Here is a tiny trained network, its code and every weight. The questions are about switching its units off for an input and a class, where a switched-off unit gives its printed mean instead of its output.

import numpy as np


def w(rows, s, z=0):
    codes = np.array(rows[::2]) - 128.0
    scale = np.full(codes.shape[1], s)
    scale[-1] = z or s
    return codes * scale


def f(y):
    return np.maximum(y, 0)


def log_softmax(a):
    a = a - a.max(-1, keepdims=True)
    return a - np.log(np.exp(a).sum(-1, keepdims=True))


def net(x, mask):
    res = np.array(x, float).reshape(1, 8) / 4 @ E
    y = f(res @ A[0][:, :-1].T + A[0][:, -1])
    res = res + np.where(mask, y, B[0][:, -1]) @ B[0][:, :-1]
    return log_softmax(res[-1] @ U[:, :-1].T + U[:, -1])


A, B = {}, {}
E = w([
[129,129,128,128,128,129,128],'x0',
[111,178,58,34,186,137,56],'x1',
[128,127,128,128,127,129,128],'x2',
[76,132,214,159,190,86,64],'x3',
[39,203,62,165,95,34,180],'x4',
[74,198,193,61,153,198,211],'x5',
[55,62,67,194,174,214,139],'x6',
[61,131,152,109,1,180,44],'x7',
],0.0055)
A[0] = w([
[183,154,203,84,84,55,113,62],'neuron 0',
[114,171,180,84,106,152,165,97],'neuron 1',
[91,170,157,90,138,175,180,25],'neuron 2',
[179,130,82,131,254,99,178,22],'neuron 3',
[167,115,91,152,156,94,118,131],'neuron 4',
[64,157,226,167,209,88,51,44],'neuron 5',
[173,94,66,164,134,79,90,39],'neuron 6',
[206,189,157,71,103,77,136,53],'neuron 7',
[116,128,87,89,172,143,85,67],'neuron 8',
[84,89,96,165,177,175,137,18],'neuron 9',
[174,127,139,84,173,177,68,118],'neuron 10',
[7,191,72,115,121,34,150,83],'neuron 11',
[169,142,145,166,222,77,216,68],'neuron 12',
[183,78,172,87,144,201,98,1],'neuron 13',
[86,149,159,99,124,166,161,52],'neuron 14',
[137,101,161,172,97,116,181,40],'neuron 15',
[109,173,168,98,196,151,227,100],'neuron 16',
[170,101,81,182,101,67,38,48],'neuron 17',
[110,203,36,23,207,125,51,53],'neuron 18',
[114,138,143,114,150,129,151,75],'neuron 19',
[98,166,149,97,143,190,131,135],'neuron 20',
[198,142,31,88,71,190,201,67],'neuron 21',
[57,81,77,185,170,214,137,84],'neuron 22',
[76,127,195,161,195,102,80,107],'neuron 23',
[166,147,81,130,94,154,147,59],'neuron 24',
[70,164,90,162,107,74,170,20],'neuron 25',
[193,93,190,122,170,196,105,36],'neuron 26',
[131,114,212,205,91,120,193,92],'neuron 27',
[58,141,149,105,57,166,48,45],'neuron 28',
[153,107,174,188,92,128,184,37],'neuron 29',
[104,162,116,152,118,104,145,54],'neuron 30',
[59,140,140,137,8,169,71,26],'neuron 31',
],0.0099,0.0072)
B[0] = w([
[62,229,99,129,180,94,126,191],'neuron 0',
[104,100,127,146,132,99,65,191],'neuron 1',
[132,46,93,133,220,99,118,168],'neuron 2',
[169,151,132,17,128,196,91,221],'neuron 3',
[123,123,148,128,110,133,62,206],'neuron 4',
[157,67,80,78,74,38,208,214],'neuron 5',
[114,62,116,145,171,118,63,189],'neuron 6',
[81,216,89,115,183,81,157,189],'neuron 7',
[75,97,140,135,149,164,164,165],'neuron 8',
[88,194,90,105,215,98,167,163],'neuron 9',
[169,166,149,200,103,134,121,223],'neuron 10',
[222,168,159,236,128,143,119,254],'neuron 11',
[177,151,145,34,120,185,96,236],'neuron 12',
[232,137,128,183,199,134,177,182],'neuron 13',
[121,77,112,131,178,114,94,160],'neuron 14',
[82,96,130,146,147,170,192,157],'neuron 15',
[102,76,123,149,140,113,30,235],'neuron 16',
[92,41,128,151,189,111,61,221],'neuron 17',
[30,83,164,147,98,215,222,240],'neuron 18',
[130,103,125,120,151,124,112,138],'neuron 19',
[116,99,130,156,106,116,62,209],'neuron 20',
[170,81,110,98,48,14,173,236],'neuron 21',
[59,253,119,130,162,54,128,246],'neuron 22',
[152,114,102,113,56,67,144,218],'neuron 23',
[155,99,107,101,119,77,156,151],'neuron 24',
[215,122,118,161,190,128,181,178],'neuron 25',
[217,140,131,193,152,160,148,196],'neuron 26',
[69,108,150,159,88,206,167,225],'neuron 27',
[160,136,128,31,160,179,96,206],'neuron 28',
[71,91,143,145,149,180,194,168],'neuron 29',
[176,123,130,151,153,136,140,144],'neuron 30',
[180,137,135,12,149,196,111,217],'neuron 31',
],0.027,0.0051)
U = w([
[171,136,151,3,142,208,90,101],'0',
[236,141,167,245,164,145,172,100],'1',
[74,10,117,163,187,97,20,102],'2',
[36,246,87,118,181,69,161,103],'3',
[27,68,190,150,84,222,241,120],'4',
[169,61,83,81,13,23,196,110],'5',
[111,136,169,151,83,133,84,251],'6',
],0.0048,0.022)

Each question gives the input, the list of numbers given to net, and the class t.
The units are the neurons (one row each of A and B). Each row of codes is followed by its name. A weight is (code - 128) times the scale printed after its matrix; where a second scale follows, it is the last column's (A, B and U).
mask holds one flag per neuron, in row order. A switched-off neuron (its flag False) gives its mean, the last column of its row in B, instead of its output. The means were averaged over made-up inputs and are rounded, as every weight is.
A unit's drop is (log p(t) with every unit on - log p(t) with that unit switched off) / (log p(t) with every unit on - log p(t) with every unit switched off).
The circuit of an input: a set's keep is (log p(t) with only the set's units on - log p(t) with every unit switched off) / (log p(t) with every unit on - log p(t) with every unit switched off). Starting from the 12 units with the biggest drops (on a tie, the unit counted first), units are removed one at a time, each time the one whose removal leaves the highest keep (on an exact tie, the one counted first), for as long as the keep stays at least 0.8.
units of the circuit, in order: the units of the circuit, biggest drop first
most important unit: the unit with the biggest drop
k most important neurons: the k neurons with the biggest drops, biggest first
drop of u: that unit's drop, to one decimal
input [5,3,1,6,-8,-7,8,-6], class 1: units of the circuit, in order : (neuron 26)
input [1,-7,-8,2,6,5,-7,7], class 0: 4 most important neurons : (neuron 31; neuron 28; neuron 22; neuron 18)
input [-3,-3,-3,-8,-6,8,-6,-7], class 2: 3 most important neurons : (neuron 16; neuron 1; neuron 2)
input [-4,4,-2,4,3,0,-8,5], class 3: 2 most important neurons : (neuron 0; neuron 7)
input [4,4,-4,5,2,1,4,2], class 5: 2 most important neurons : (neuron 5; neuron 23)
input [5,3,-1,3,1,5,6,2], class 3: 2 most important neurons : (neuron 22; neuron 17)
input [-2,4,-3,2,4,2,-7,1], class 3: 2 most important neurons : (neuron 7; neuron 0)
input [-1,-8,-2,5,-3,6,-5,-7], class 4: 3 most important neurons : (neuron 27; neuron 29; neuron 15)
input [2,-2,0,2,4,3,-5,-6], class 0: 3 most important neurons : (neuron 12; neuron 3; neuron 22)
input [3,-5,5,-8,-6,-2,3,2], class 5: 2 most important neurons : (neuron 21; neuron 11)
input [-2,-2,0,1,-3,4,7,6], class 3: 4 most important neurons : (neuron 22; neuron 12; neuron 3; neuron 9)
input [2,-4,-2,-5,1,1,-5,-2], class 3: units of the circuit, in order : (neuron 7; neuron 0)
input [1,-4,2,-4,2,-1,-5,1], class 3: 3 most important neurons : (neuron 0; neuron 7; neuron 18)
input [8,-1,0,8,3,1,0,-4], class 5: units of the circuit, in order : (neuron 5)
input [-2,-7,-2,4,-8,2,-7,1], class 1: 3 most important neurons : (neuron 26; neuron 13; neuron 22)
input [5,1,-8,5,-3,6,0,-3], class 2: 2 most important neurons : (neuron 16; neuron 21)
input [4,-8,-4,-4,0,-8,5,-1], class 2: 2 most important neurons : (neuron 17; neuron 6)
input [0,3,-8,3,-4,6,8,6], class 3: drop of neuron 22 : 1.5
input [0,-1,-4,-1,0,1,1,7], class 0: drop of neuron 31 : 0.1
input [-1,7,2,0,-4,-3,-5,-6], class 4: most important unit : neuron 18
input [-5,-8,-7,1,7,7,-8,-1], class 3: drop of neuron 26 : 0.4
input [-4,2,-2,8,7,-3,-6,-1], class 5: drop of neuron 10 : 0.3
